Below is a small trained network, with its code and all its weights. Each question gives an input and a target symbol and asks what happens when units are switched off, that is, made to give their printed mean instead of their output.

import numpy as np


def w(rows, s, z=0):
    codes = np.array(rows[::2]) - 128.0
    scale = np.full(codes.shape[1], s)
    scale[-1] = z or s
    return codes * scale


def f(y):
    return y / 2 * (1 + np.tanh(0.7978845608 * (y + 0.044715 * y**3)))


def softmax(a):
    e = np.exp(a - a.max(-1, keepdims=True))
    return e / e.sum(-1, keepdims=True)


def log_softmax(a):
    a = a - a.max(-1, keepdims=True)
    return a - np.log(np.exp(a).sum(-1, keepdims=True))


def net(x, mask):
    ids = ['αβγηθμπτω'.index(c) for c in x.split()]
    T = len(ids)
    res = E[ids] + P[:T]
    u = 0
    for l in range(2):
        r = res
        for j in range(2):
            rows = slice(2 * j, 2 * j + 2)
            q, k, v = (r @ M[l][rows].T for M in (Q, K, V))
            z = softmax(np.where(np.tri(T) > 0, q @ k.T / 2**0.5, -1e9)) @ v
            o = O[l][rows]
            res = res + np.where(mask[u + j], z, o[:, -1]) @ o[:, :-1]
        u += 2
        y = f(res @ A[l][:, :-1].T + A[l][:, -1])
        res = res + np.where(mask[u : u + 4], y, B[l][:, -1]) @ B[l][:, :-1]
        u += 4
    return log_softmax(res[-1] @ U[:, :-1].T + U[:, -1])


Q, K, V, O, A, B = {}, {}, {}, {}, {}, {}
E = w([
[80,104,119,115,177,117,141,140,136,151,10,112],'α',
[44,128,118,79,152,146,109,136,87,163,131,213],'β',
[140,136,39,235,150,86,141,152,124,165,113,183],'γ',
[207,159,153,142,139,139,135,209,114,86,176,143],'η',
[123,99,55,104,167,28,90,118,199,124,162,102],'θ',
[148,194,152,59,191,99,7,199,163,202,114,145],'μ',
[124,152,202,88,164,62,201,179,181,92,110,78],'π',
[97,156,101,165,132,98,207,135,154,59,147,87],'τ',
[127,132,153,138,86,95,175,43,87,148,161,146],'ω',
],0.012)
P = w([
[178,156,55,68,31,50,166,200,49,126,50,116],'0',
[98,55,84,153,230,123,131,93,82,46,118,177],'1',
[108,235,21,74,97,44,232,195,99,174,125,116],'2',
[70,76,170,170,182,138,143,79,171,94,150,152],'3',
[105,254,67,107,132,17,156,200,31,171,162,46],'4',
[94,148,223,192,164,117,104,51,219,78,159,151],'5',
],0.0072)
Q[0] = w([
[139,114,100,166,170,36,246,147,151,46,146,105],'L0H0',
[116,161,108,210,33,156,142,11,70,115,226,173],'L0H0',
[171,49,107,154,115,188,82,98,138,104,94,149],'L0H1',
[94,172,138,74,187,20,144,128,144,181,100,159],'L0H1',
],0.011)
K[0] = w([
[180,113,120,199,146,68,220,117,165,64,125,7],'L0H0',
[122,142,93,192,39,178,145,62,53,127,254,185],'L0H0',
[159,159,4,17,134,53,133,171,17,138,72,157],'L0H1',
[58,150,210,151,145,118,55,48,227,135,86,204],'L0H1',
],0.0086)
V[0] = w([
[113,74,80,82,105,179,113,208,89,142,150,185],'L0H0',
[118,83,56,45,87,136,125,181,56,132,102,150],'L0H0',
[9,115,49,115,133,68,140,173,151,168,6,120],'L0H1',
[82,211,55,241,146,147,129,249,190,3,168,104],'L0H1',
],0.0054)
O[0] = w([
[133,166,180,140,121,76,146,109,159,189,101,98,126],'L0H0',
[158,145,169,150,81,95,134,109,148,152,87,121,192],'L0H0',
[189,133,114,126,134,124,76,107,115,2,79,151,252],'L0H1',
[80,102,117,157,37,133,61,164,90,77,163,131,145],'L0H1',
],0.0092,0.0039)
A[0] = w([
[79,2,75,111,230,160,121,69,58,144,119,159,103],'L0N0',
[60,47,206,193,126,119,215,28,100,93,131,148,187],'L0N1',
[119,134,73,142,35,98,117,248,115,126,139,47,192],'L0N2',
[93,66,115,203,137,138,60,81,139,97,67,111,3],'L0N3',
],0.0067,0.0027)
B[0] = w([
[4,117,68,143,72,149,100,134,150,106,95,168,196],'L0N0',
[1,176,154,112,123,74,134,199,182,124,67,146,240],'L0N1',
[129,184,180,128,4,89,139,114,108,190,181,130,252],'L0N2',
[101,133,164,164,73,128,172,54,132,208,132,161,145],'L0N3',
],0.0069,0.004)
Q[1] = w([
[125,254,216,60,97,55,177,142,98,178,123,96],'L1H0',
[150,212,196,127,110,71,176,136,144,114,164,132],'L1H0',
[150,36,166,124,117,204,104,95,142,118,113,142],'L1H1',
[144,162,166,103,49,159,179,195,57,163,207,19],'L1H1',
],0.0094)
K[1] = w([
[68,125,249,200,168,241,54,115,236,144,154,171],'L1H0',
[120,80,201,198,144,152,170,102,185,94,188,152],'L1H0',
[181,128,64,128,119,53,131,140,58,120,106,87],'L1H1',
[162,81,153,198,129,129,104,164,234,134,169,109],'L1H1',
],0.011)
V[1] = w([
[166,159,144,82,172,128,1,180,140,182,173,146],'L1H0',
[56,129,90,129,171,93,87,160,163,109,147,193],'L1H0',
[116,87,68,39,107,91,44,45,218,141,177,49],'L1H1',
[91,105,243,17,128,151,187,184,121,39,145,82],'L1H1',
],0.0066)
O[1] = w([
[47,197,99,135,108,67,168,176,175,106,87,174,11],'L1H0',
[151,133,133,116,115,61,128,92,132,79,75,89,253],'L1H0',
[171,60,92,17,111,85,175,196,91,142,79,122,15],'L1H1',
[183,149,92,96,84,148,127,89,254,157,106,232,164],'L1H1',
],0.009,0.0042)
A[1] = w([
[13,186,84,100,131,134,215,191,118,121,107,187,117],'L1N0',
[251,98,91,69,228,135,102,151,60,3,104,77,230],'L1N1',
[203,83,137,114,25,187,166,71,81,229,144,58,110],'L1N2',
[202,150,14,41,36,151,226,162,235,224,94,175,4],'L1N3',
],0.0057,0.0038)
B[1] = w([
[169,120,40,147,158,175,103,164,121,125,160,85,253],'L1N0',
[52,95,141,157,139,171,135,158,160,137,163,197,253],'L1N1',
[209,55,42,82,120,137,110,130,153,200,158,89,220],'L1N2',
[126,164,127,57,137,182,177,133,1,117,219,142,187],'L1N3',
],0.0098,0.0041)
U = w([
[113,59,70,143,221,244,43,134,142,93,191,199,228],'α',
[132,205,210,167,45,3,156,62,214,69,54,161,255],'β',
[131,122,173,155,136,150,103,122,45,111,146,25,64],'γ',
[38,171,159,153,77,142,187,135,174,254,186,134,33],'η',
[66,42,135,68,87,68,155,193,107,168,137,185,63],'θ',
[161,178,89,82,167,127,133,189,102,92,103,55,64],'μ',
[136,146,148,50,114,196,158,74,74,76,159,156,46],'π',
[169,88,106,82,30,145,33,121,178,95,101,86,51],'τ',
[175,87,125,108,237,165,236,92,157,211,148,41,181],'ω',
],0.0056)

Each question gives the input, a string of symbols that net reads in full, and the target symbol t.
The units are the heads (2 rows each of Q, K, V and O) and the neurons (one row each of A and B). Each row of codes is followed by its name. A weight is (code - 128) times the scale printed after its matrix; where a second scale follows, it is the last column's (O, A, B and U).
mask holds one flag per unit, layer by layer, with each layer's heads first. A switched-off unit (its flag False) gives its mean, the last column of its rows in O or B, instead of its output. The means were averaged over made-up inputs and are rounded, as every weight is.
A unit's drop is (log p(t) with every unit on - log p(t) with that unit switched off) / (log p(t) with every unit on - log p(t) with every unit switched off).
The circuit of an input: a set's keep is (log p(t) with only the set's units on - log p(t) with every unit switched off) / (log p(t) with every unit on - log p(t) with every unit switched off). Starting from all 12 units, units are removed one at a time, each time the one whose removal leaves the highest keep (on an exact tie, the one counted first), for as long as the keep stays at least 0.8.
circuit, biggest first: the units of the circuit, biggest drop first
top k neurons: the k neurons with the biggest drops, biggest first
top k neurons in layer l: the k neurons of layer l with the biggest drops, biggest first
heads that matter: for each layer, one digit per head in row order, 1 if its drop is at least 0.15 and else 0, layers parted by /
input β β α, target β: circuit, biggest first => L1H0, L1N2
input π β θ, target β: top 3 neurons in layer 1 => L1N0, L1N2, L1N3
input β ω η θ θ, target θ: circuit, biggest first => L1H1, L1N1, L0N2
input μ ω η β π μ, target β: circuit, biggest first => L1H0
input τ β β β β, target β: circuit, biggest first => L0H0, L1H0, L1N2
input θ π β, target π: heads that matter => 00 / 01
input ω β η, target β: top 2 neurons in layer 1 => L1N0, L1N3
input β β β, target β: heads that matter => 10 / 00
input ω β π ω η, target ω: circuit, biggest first => L0H1, L1H0
input β η τ β β ω, target α: heads that matter => 10 / 00
input ω ω α α η, target α: top 2 neurons => L1N1, L0N3
input π α ω τ β, target τ: top 3 neurons => L1N2, L0N2, L0N1
input τ β β π γ, target π: circuit, biggest first => L1N3, L1H1, L0N2
input π α γ, target α: circuit, biggest first => L1N1, L0H1, L1H0, L0N3
input α ω ω π η, target π: top neuron => L1N3
input ω μ β θ β, target θ: top 2 neurons => L1N1, L0N0
input β ω π π ω, target π: circuit, biggest first => L1N3, L1H1
input β β β ω, target α: top 2 neurons => L0N0, L0N2
input ω π θ, target π: circuit, biggest first => L1N3, L1H1
input γ β β γ ω τ, target α: circuit, biggest first => L0H0
input β π μ μ π, target μ: heads that matter => 00 / 10
input τ β η τ π, target τ: heads that matter => 01 / 10
input π μ ω τ, target α: top 3 neurons => L1N0, L0N1, L0N0
input β β β ω μ, target ω: heads that matter => 01 / 10
input β π ω π θ, target π: circuit, biggest first => L1N3, L1H1, L0N2
input β β θ π, target α: top 2 neurons => L0N2, L1N0
input β τ τ, target τ: top 2 neurons => L1N2, L0N2
input μ ω τ θ π, target θ: circuit, biggest first => L1H1, L1N1
input η ω θ, target ω: top 2 neurons in layer 0 => L0N0, L0N1
input β ω γ, target ω: top neuron in layer 1 => L1N2
